B = [143 141 126 138 102 135 135 131 142 118 136]
B[-11] = 143
B[2] = 126
B[-4] = 131

A =
[[122 118 137 127 124 120 132 119 120 136 130]
 [134 117 136 145 135 143 115 130 123 132 126]
 [119 119 137 137 119 124 128 132 124 140 121]
 [126 146 133 107 125 123 155 123 118 127 134]]
A[0][0] -> 122
A[:, 4] -> [124, 135, 119, 125]
A[:, 2] -> [137, 136, 137, 133]
A[3][0] -> 126
A[1][9] -> 132
A[2][3] -> 137
A[2][7] -> 132
A[:, 9] -> [136, 132, 140, 127]
A[0][5] -> 120
A[2][1] -> 119
A[2][4] -> 119
A[1][2] -> 136
A[2] -> [119, 119, 137, 137, 119, 124, 128, 132, 124, 140, 121]
A[0][7] -> 119
A[0][3] -> 127
A[0][4] -> 124

grid =
[[136 117 118 141 147]
 [129 118 124 126 148]
 [135 111 138 123 148]
 [114 122 107 115 122]
 [132 126 140 137 136]
 [140 114 129 135 135]
 [134 126 146 135 140]
 [129 135 119 119 107]
 [143 115 120 142 130]
 [135 146 135 134 138]
 [110 133 129 139 136]
 [120 131 131 121 119]
 [131 109 109 126 111]]
Rows and columns are counted from 0.
(0, 0)	136
(6, 2)	146
(9, 0)	135
(4, 0)	132
(5, 0)	140
(4, 2)	140
(12, 1)	109
(10, 4)	136
(1, 3)	126
(11, 1)	131
(1, 4)	148
(1, 2)	124
(0, 3)	141
(11, 0)	120
(6, 1)	126
(8, 1)	115
(5, 1)	114
(9, 3)	134
(2, 4)	148
(0, 4)	147
(11, 4)	119
(0, 2)	118
(10, 3)	139
(10, 1)	133
(3, 4)	122

W =
[[113 132 146 131]
 [123 121 134 121]
 [138 118 117 118]
 [128 136 127 136]
 [113 139 146 139]
 [143 132 109 133]
 [112 139 146 139]
 [112 155 145 155]
 [128 120 129 120]
 [128 120 129 120]]
W[0, -4] -> 113
W[5, -4] -> 143
W[-4, 1] -> 139
W[8, 3] -> 120
W[-6, 0] -> 113
W[:, -2] -> [146, 134, 117, 127, 146, 109, 146, 145, 129, 129]
W[-10, 2] -> 146
W[-6, 2] -> 146
W[6, -4] -> 112
W[8, -4] -> 128
W[1, -1] -> 121
W[:, 1] -> [132, 121, 118, 136, 139, 132, 139, 155, 120, 120]
W[-9] -> [123, 121, 134, 121]
W[-6, 3] -> 139
W[3, 1] -> 136
W[6, -2] -> 146

M =
array([119, 122, 127, 135, 127, 155, 128, 134, 130, 132, 120, 128, 129,
       124])
M[0]	119
M[5]	155
M[2]	127
M[3]	135

X =
[[143 118 156 143 139 114 108 125 101 154 139 107 131 122 115]
 [118 104 147 105  99 104 128 123 118 127 135 124 152 143 134]
 [132 143 114 141 145 143 128 130 133 126 122 130 111 117 123]]
Rows and columns are counted from 0.
(0, 0): 143
(0, 5): 114
(2, 11): 130
(1, 3): 105
(2, 10): 122
(2, 7): 130
(0, 12): 131
(0, 9): 154
(1, 1): 104
(2, 3): 141
(2, 8): 133
(0, 14): 115
(1, 6): 128
(1, 2): 147

arr =
array([[129, 129, 129, 126, 125, 124],
       [126, 129, 132, 132, 131, 133],
       [127, 128, 129, 129, 129, 130],
       [128, 128, 128, 128, 128, 128],
       [135, 135, 134, 112, 104, 104],
       [125, 129, 134, 134, 133, 136],
       [137, 110, 126, 129, 152, 144],
       [124, 131, 122, 129, 123, 124],
       [120, 131, 148, 146, 145, 155]])
Indices start at 0.
(0, 0): 129
(1, 4): 131
(7, 4): 123
(8, 4): 145
(7, 0): 124
(7, 3): 129
(4, 2): 134
(5, 3): 134
(8, 5): 155
(6, 0): 137
(2, 1): 128
(4, 3): 112
(1, 5): 133
(8, 1): 131
(6, 5): 144
(5, 0): 125
(8, 0): 120
(1, 0): 126
(5, 2): 134
(2, 0): 127
(3, 4): 128
(0, 3): 126
(8, 3): 146
(3, 5): 128
(4, 0): 135
(1, 1): 129
(7, 1): 131
(4, 4): 104
(5, 5): 136

data =
[[128 128 128 128]
 [137 110 143 141]
 [131 126 133 122]
 [119 138 114 150]
 [126 131 125 125]
 [138 120 143 108]
 [137 121 141 111]
 [118 145 112 113]
 [140 105 147 145]
 [124 133 122 138]
 [129 128 129 127]
 [116 140 110 155]
 [125 132 123 124]]
data[0, 0] => 128
data[8, 1] => 105
data[2, 2] => 133
data[5, 2] => 143
data[7] => [118, 145, 112, 113]
data[2, 1] => 126
data[9, 1] => 133
data[6, 1] => 121
data[11, 2] => 110
data[3, 2] => 114
data[4, 1] => 131
data[9, 3] => 138
data[10, 0] => 129
data[9, 2] => 122
data[:, 1] => [128, 110, 126, 138, 131, 120, 121, 145, 105, 133, 128, 140, 132]
data[1, 0] => 137
data[11] => [116, 140, 110, 155]
data[6, 3] => 111
data[0, 1] => 128

m =
[[124 114 126 112 131 124]
 [132 141 130 140 125 132]
 [128 108 125 115 131 128]
 [156 131 154 131 128 153]
 [133 128 137 121 130 132]
 [137 154 144 137 126 137]]
Rows and columns are counted from 0.
row 0 col 0 -> 124
row 2 col 1 -> 108
row 3 col 1 -> 131
row 4 col 5 -> 132
row 1 col 0 -> 132
row 5 col 3 -> 137
row 2 col 2 -> 125
row 5 col 0 -> 137
row 4 col 3 -> 121
row 4 col 1 -> 128
row 3 col 0 -> 156
row 1 col 3 -> 140

x =
[[127 128 141 124 143 124 116 118 111 144 135 127 145 122 132]
 [129 128 112 132 113 131 139 137 146 107 121 129 109 133 125]
 [127 128 128 124 150 126 115 117 118 128 138 127 155 126 132]
 [127 128 111 121 139 134 106 110 156 106 133 127 141 137 130]
 [127 128 150 124 137 125 114 116 112 156 132 127 140 124 130]
 [129 128 138 132 112 127 136 135 118 140 120 129 108 126 125]]
x[0,-15] => 127
x[0,-1] => 132
x[-1,-12] => 132
x[3,-1] => 130
x[1,-13] => 112
x[5,14] => 125
x[-1,-3] => 108
x[3,13] => 137
x[3,7] => 110
x[-5,8] => 146
x[-4] => [127, 128, 128, 124, 150, 126, 115, 117, 118, 128, 138, 127, 155, 126, 132]
x[-2,8] => 112
x[0,-14] => 128
x[-3] => [127, 128, 111, 121, 139, 134, 106, 110, 156, 106, 133, 127, 141, 137, 130]
x[5,4] => 112
x[-4,4] => 150
x[-6,-5] => 135
x[:, -10] => [124, 131, 126, 134, 125, 127]
x[:, -4] => [127, 129, 127, 127, 127, 129]
x[-5,4] => 113
x[-1,9] => 140
x[-2,11] => 127
x[-2,-11] => 137
x[-1,10] => 120
x[-5,7] => 137
x[-4,-1] => 132
x[3,6] => 106
x[-5,-14] => 128
x[-5,6] => 139
x[-5] => [129, 128, 112, 132, 113, 131, 139, 137, 146, 107, 121, 129, 109, 133, 125]
